Below is a small trained network, with its code and all its weights. Each question gives an input and a target symbol and asks what happens when units are switched off, that is, made to give their printed mean instead of their output.

import numpy as np


def w(rows, s, z=0):
    codes = np.array(rows[::2]) - 128.0
    scale = np.full(codes.shape[1], s)
    scale[-1] = z or s
    return codes * scale


def norm(h):
    return h / np.sqrt((h * h).mean(-1, keepdims=True) + 1e-5)


def f(y):
    return np.maximum(y, 0)


def softmax(a):
    e = np.exp(a - a.max(-1, keepdims=True))
    return e / e.sum(-1, keepdims=True)


def log_softmax(a):
    a = a - a.max(-1, keepdims=True)
    return a - np.log(np.exp(a).sum(-1, keepdims=True))


def net(x, mask):
    ids = ['ΓΔΘΨΩαβεημτφ'.index(c) for c in x.split()]
    T = len(ids)
    res = E[ids] + P[:T]
    q, k, v = (norm(res) @ M[0].T for M in (Q, K, V))
    z = softmax(np.where(np.tri(T) > 0, q @ k.T / 2**0.5, -1e9)) @ v
    res = res + np.where(mask[0], z, O[0][:, -1]) @ O[0][:, :-1]
    y = f(norm(res) @ A[0][:, :-1].T + A[0][:, -1])
    res = res + np.where(mask[1:9], y, B[0][:, -1]) @ B[0][:, :-1]
    return log_softmax(norm(res)[-1] @ U[:, :-1].T + U[:, -1])


Q, K, V, O, A, B = {}, {}, {}, {}, {}, {}
E = w([
[130,129,193,83],'Γ',
[64,129,76,111],'Δ',
[163,173,124,72],'Θ',
[178,254,155,151],'Ψ',
[82,76,215,117],'Ω',
[129,144,151,59],'α',
[193,162,161,150],'β',
[164,95,99,105],'ε',
[126,16,104,152],'η',
[142,27,150,22],'μ',
[140,198,84,148],'τ',
[200,170,59,181],'φ',
],0.0073)
P = w([
[228,205,146,79],'0',
[225,169,134,49],'1',
[214,176,111,63],'2',
[242,151,95,21],'3',
[224,142,116,4],'4',
[205,134,94,28],'5',
[205,99,68,32],'6',
[214,108,62,24],'7',
],0.0013)
Q[0] = w([
[152,147,41,59],'head 1',
[250,89,107,46],'head 1',
],0.017)
K[0] = w([
[122,174,23,86],'head 1',
[36,128,83,4],'head 1',
],0.016)
V[0] = w([
[1,187,65,104],'head 1',
[58,60,96,98],'head 1',
],0.0043)
O[0] = w([
[22,205,117,29,254],'head 1',
[2,86,127,143,193],'head 1',
],0.0027,0.00028)
A[0] = w([
[60,118,178,77,96],'neuron 1',
[67,39,127,114,231],'neuron 2',
[113,83,239,82,40],'neuron 3',
[112,157,215,122,173],'neuron 4',
[138,78,247,155,143],'neuron 5',
[147,90,118,76,93],'neuron 6',
[92,190,155,130,124],'neuron 7',
[162,44,148,125,1],'neuron 8',
],0.013,0.002)
B[0] = w([
[51,161,186,195,211],'neuron 1',
[1,249,132,166,238],'neuron 2',
[64,89,48,45,215],'neuron 3',
[85,181,202,110,185],'neuron 4',
[211,86,212,181,196],'neuron 5',
[202,110,102,68,254],'neuron 6',
[77,106,91,132,165],'neuron 7',
[172,29,80,199,231],'neuron 8',
],0.015,0.0049)
U = w([
[118,42,217,74,160],'Γ',
[86,164,122,152,40],'Δ',
[198,176,146,16,129],'Θ',
[133,228,183,115,151],'Ψ',
[83,80,205,168,123],'Ω',
[71,123,106,16,127],'α',
[194,135,245,159,158],'β',
[166,56,103,128,255],'ε',
[111,93,117,250,129],'η',
[43,53,36,106,70],'μ',
[89,193,12,110,88],'τ',
[216,197,91,188,104],'φ',
],0.012,0.0053)

Each question gives the input, a string of symbols that net reads in full, and the target symbol t.
The units are the heads (2 rows each of Q, K, V and O) and the neurons (one row each of A and B). Each row of codes is followed by its name. A weight is (code - 128) times the scale printed after its matrix; where a second scale follows, it is the last column's (O, A, B and U).
mask holds one flag per unit, heads first, then neurons. A switched-off unit (its flag False) gives its mean, the last column of its rows in O or B, instead of its output. The means were averaged over made-up inputs and are rounded, as every weight is.
A unit's drop is (log p(t) with every unit on - log p(t) with that unit switched off) / (log p(t) with every unit on - log p(t) with every unit switched off).
The circuit of an input: a set's keep is (log p(t) with only the set's units on - log p(t) with every unit switched off) / (log p(t) with every unit on - log p(t) with every unit switched off). Starting from all 9 units, units are removed one at a time, each time the one whose removal leaves the highest keep (on an exact tie, the one counted first), for as long as the keep stays at least 0.8.
circuit, biggest first: the units of the circuit, biggest drop first
top k neurons: the k neurons with the biggest drops, biggest first
drop of u: that unit's drop, to one decimal
input φ β β η Θ, target Θ: circuit, biggest first : neuron 8; neuron 2
input ε Θ φ Δ ε τ, target μ: top 3 neurons : neuron 7; neuron 2; neuron 4
input ε Ω ε η, target η: top 2 neurons : neuron 2; neuron 8
input τ Θ ε μ η, target η: circuit, biggest first : neuron 2; neuron 8; neuron 5; head 1
input Γ τ Γ Ψ β Γ φ, target φ: top 3 neurons : neuron 3; neuron 2; neuron 6
input ε ε β ε φ Γ, target Γ: circuit, biggest first : neuron 5; neuron 3; neuron 4; head 1
input β ε η μ ε ε, target ε: circuit, biggest first : neuron 8; neuron 6
input τ ε Γ α β φ, target φ: top 4 neurons : neuron 3; neuron 2; neuron 8; neuron 6
input ε Ψ Δ ε, target Ψ: top 2 neurons : neuron 3; neuron 8
input φ Θ φ Ψ Γ, target Γ: drop of neuron 2 : 0.2
input Θ φ η ε, target ε: drop of neuron 8 : 0.1
input ε μ μ Ω ε β, target β: drop of neuron 7 : 0.0
input η Γ Θ, target Θ: drop of neuron 2 : 0.3
